Here is a tiny trained network, its code and every weight. The questions are about switching its units off for an input and a class, where a switched-off unit gives its printed mean instead of its output.

import numpy as np


def w(rows, s, z=0):
    codes = np.array(rows[::2]) - 128.0
    scale = np.full(codes.shape[1], s)
    scale[-1] = z or s
    return codes * scale


def norm(h):
    return h / np.sqrt((h * h).mean(-1, keepdims=True) + 1e-5)


def f(y):
    return y / 2 * (1 + np.tanh(0.7978845608 * (y + 0.044715 * y**3)))


def log_softmax(a):
    a = a - a.max(-1, keepdims=True)
    return a - np.log(np.exp(a).sum(-1, keepdims=True))


def net(x, mask):
    res = np.array(x, float).reshape(1, 7) / 4 @ E
    u = 0
    for l in range(4):
        y = f(norm(res) @ A[l][:, :-1].T + A[l][:, -1])
        res = res + np.where(mask[u : u + 4], y, B[l][:, -1]) @ B[l][:, :-1]
        u += 4
    return log_softmax(norm(res)[-1] @ U[:, :-1].T + U[:, -1])


A, B = {}, {}
E = w([
[110,138,86,115,99,98,254],'x0',
[79,175,59,208,103,172,103],'x1',
[120,165,174,139,116,168,149],'x2',
[170,112,122,180,67,153,148],'x3',
[127,122,118,129,123,122,117],'x4',
[155,122,129,163,164,40,100],'x5',
[121,106,118,123,147,119,123],'x6',
],0.0084)
A[0] = w([
[153,84,37,64,179,217,119,34],'0.n1',
[108,138,148,194,187,66,218,251],'0.n2',
[255,157,81,131,221,179,158,159],'0.n3',
[16,127,57,168,72,108,82,33],'0.n4',
],0.0066,0.0016)
B[0] = w([
[190,132,106,102,103,192,128,166],'0.n1',
[88,254,65,148,10,88,83,252],'0.n2',
[30,78,60,46,129,153,62,149],'0.n3',
[109,117,134,145,185,188,180,222],'0.n4',
],0.0078,0.0027)
A[1] = w([
[110,212,165,79,4,222,54,89],'1.n1',
[200,48,253,40,121,36,210,114],'1.n2',
[186,77,129,43,133,121,183,9],'1.n3',
[199,142,137,88,167,106,128,198],'1.n4',
],0.0056,0.0012)
B[1] = w([
[142,128,134,56,212,28,142,208],'1.n1',
[126,224,85,244,208,208,136,253],'1.n2',
[155,158,128,153,118,254,179,158],'1.n3',
[134,108,107,239,55,82,243,161],'1.n4',
],0.0074,0.004)
A[2] = w([
[153,49,130,139,177,55,166,59],'2.n1',
[121,155,140,39,129,254,110,2],'2.n2',
[110,134,214,84,133,114,111,58],'2.n3',
[149,160,125,39,78,199,173,105],'2.n4',
],0.0069,0.0022)
B[2] = w([
[161,92,130,96,205,143,141,118],'2.n1',
[198,112,71,119,80,100,166,251],'2.n2',
[175,1,88,147,91,168,115,133],'2.n3',
[122,91,113,25,157,56,115,230],'2.n4',
],0.0094,0.0025)
A[3] = w([
[101,211,156,195,221,191,184,111],'3.n1',
[112,139,155,232,157,2,84,74],'3.n2',
[82,9,109,64,94,98,164,254],'3.n3',
[177,96,189,142,164,207,12,41],'3.n4',
],0.0069,0.00073)
B[3] = w([
[154,68,66,176,155,180,78,249],'3.n1',
[243,182,149,70,52,152,175,252],'3.n2',
[98,207,103,2,113,103,36,174],'3.n3',
[21,69,93,96,25,128,189,232],'3.n4',
],0.011,0.0045)
U = w([
[140,95,90,67,106,174,117,242],'0',
[8,17,100,133,66,111,217,244],'1',
[84,57,73,254,252,251,157,1],'2',
],0.0065,0.00067)

Each question gives the input, the list of numbers given to net, and the class t.
The units are the neurons (one row each of A and B). Each row of codes is followed by its name. A weight is (code - 128) times the scale printed after its matrix; where a second scale follows, it is the last column's (A, B and U).
mask holds one flag per neuron, layer by layer. A switched-off neuron (its flag False) gives its mean, the last column of its row in B, instead of its output. The means were averaged over made-up inputs and are rounded, as every weight is.
A unit's drop is (log p(t) with every unit on - log p(t) with that unit switched off) / (log p(t) with every unit on - log p(t) with every unit switched off).
The circuit of an input: a set's keep is (log p(t) with only the set's units on - log p(t) with every unit switched off) / (log p(t) with every unit on - log p(t) with every unit switched off). Starting from the 12 units with the biggest drops (on a tie, the unit counted first), units are removed one at a time, each time the one whose removal leaves the highest keep (on an exact tie, the one counted first), for as long as the keep stays at least 0.8.
circuit, biggest first: the units of the circuit, biggest drop first
unit that matters most: the unit with the biggest drop
top k neurons: the k neurons with the biggest drops, biggest first
k most important neurons of layer l: the k neurons of layer l with the biggest drops, biggest first
drop of u: that unit's drop, to one decimal
input [-4,-8,-7,-4,1,-4,0], class 2: circuit, biggest first => [1.n2; 3.n2]
input [-3,3,4,-5,-7,-1,0], class 1: circuit, biggest first => [1.n2; 2.n3; 3.n4; 0.n2]
input [0,-5,-5,-2,5,4,8], class 2: circuit, biggest first => [1.n2; 3.n3]
input [-8,-3,0,-2,7,7,-5], class 1: circuit, biggest first => [3.n4]
input [-3,-5,-2,-1,4,-4,5], class 2: circuit, biggest first => [1.n2; 3.n2]
input [-8,6,1,8,0,-1,0], class 1: circuit, biggest first => [3.n4; 1.n2; 0.n2]
input [5,-6,2,-1,-5,4,-4], class 2: 2 most important neurons of layer 3 => [3.n4; 3.n3]
input [4,-8,-4,-3,-6,-7,-5], class 2: circuit, biggest first => [1.n2; 3.n1]
input [-6,-6,-4,-8,-3,1,-7], class 1: top 4 neurons => [3.n4; 2.n3; 0.n4; 1.n1]
input [-8,5,-2,-4,-8,4,-8], class 1: circuit, biggest first => [3.n4; 0.n2]
input [0,-1,-8,-2,-6,0,2], class 2: top 3 neurons => [3.n2; 0.n2; 3.n4]
input [4,8,-7,2,-1,-3,1], class 2: top 4 neurons => [0.n4; 3.n4; 3.n2; 2.n2]
input [-8,-6,-2,-7,3,7,-1], class 1: top 4 neurons => [3.n4; 2.n3; 1.n1; 3.n3]
input [1,4,5,0,-3,0,-2], class 2: unit that matters most => 3.n1
input [-3,1,8,1,8,1,5], class 1: top 2 neurons => [3.n4; 1.n2]
input [-8,8,0,5,6,2,-7], class 1: top 2 neurons => [3.n4; 1.n2]
input [-3,-1,-7,-6,-2,-1,0], class 1: 3 most important neurons of layer 3 => [3.n4; 3.n1; 3.n2]
input [1,-7,7,0,5,6,3], class 2: top 2 neurons => [1.n2; 3.n1]
input [-3,-4,2,-5,-1,-2,7], class 2: top 2 neurons => [1.n2; 0.n2]
input [-2,-5,4,7,7,3,7], class 2: circuit, biggest first => [1.n2]
input [-8,-5,6,2,2,-3,-7], class 1: drop of 3.n4 => 0.5
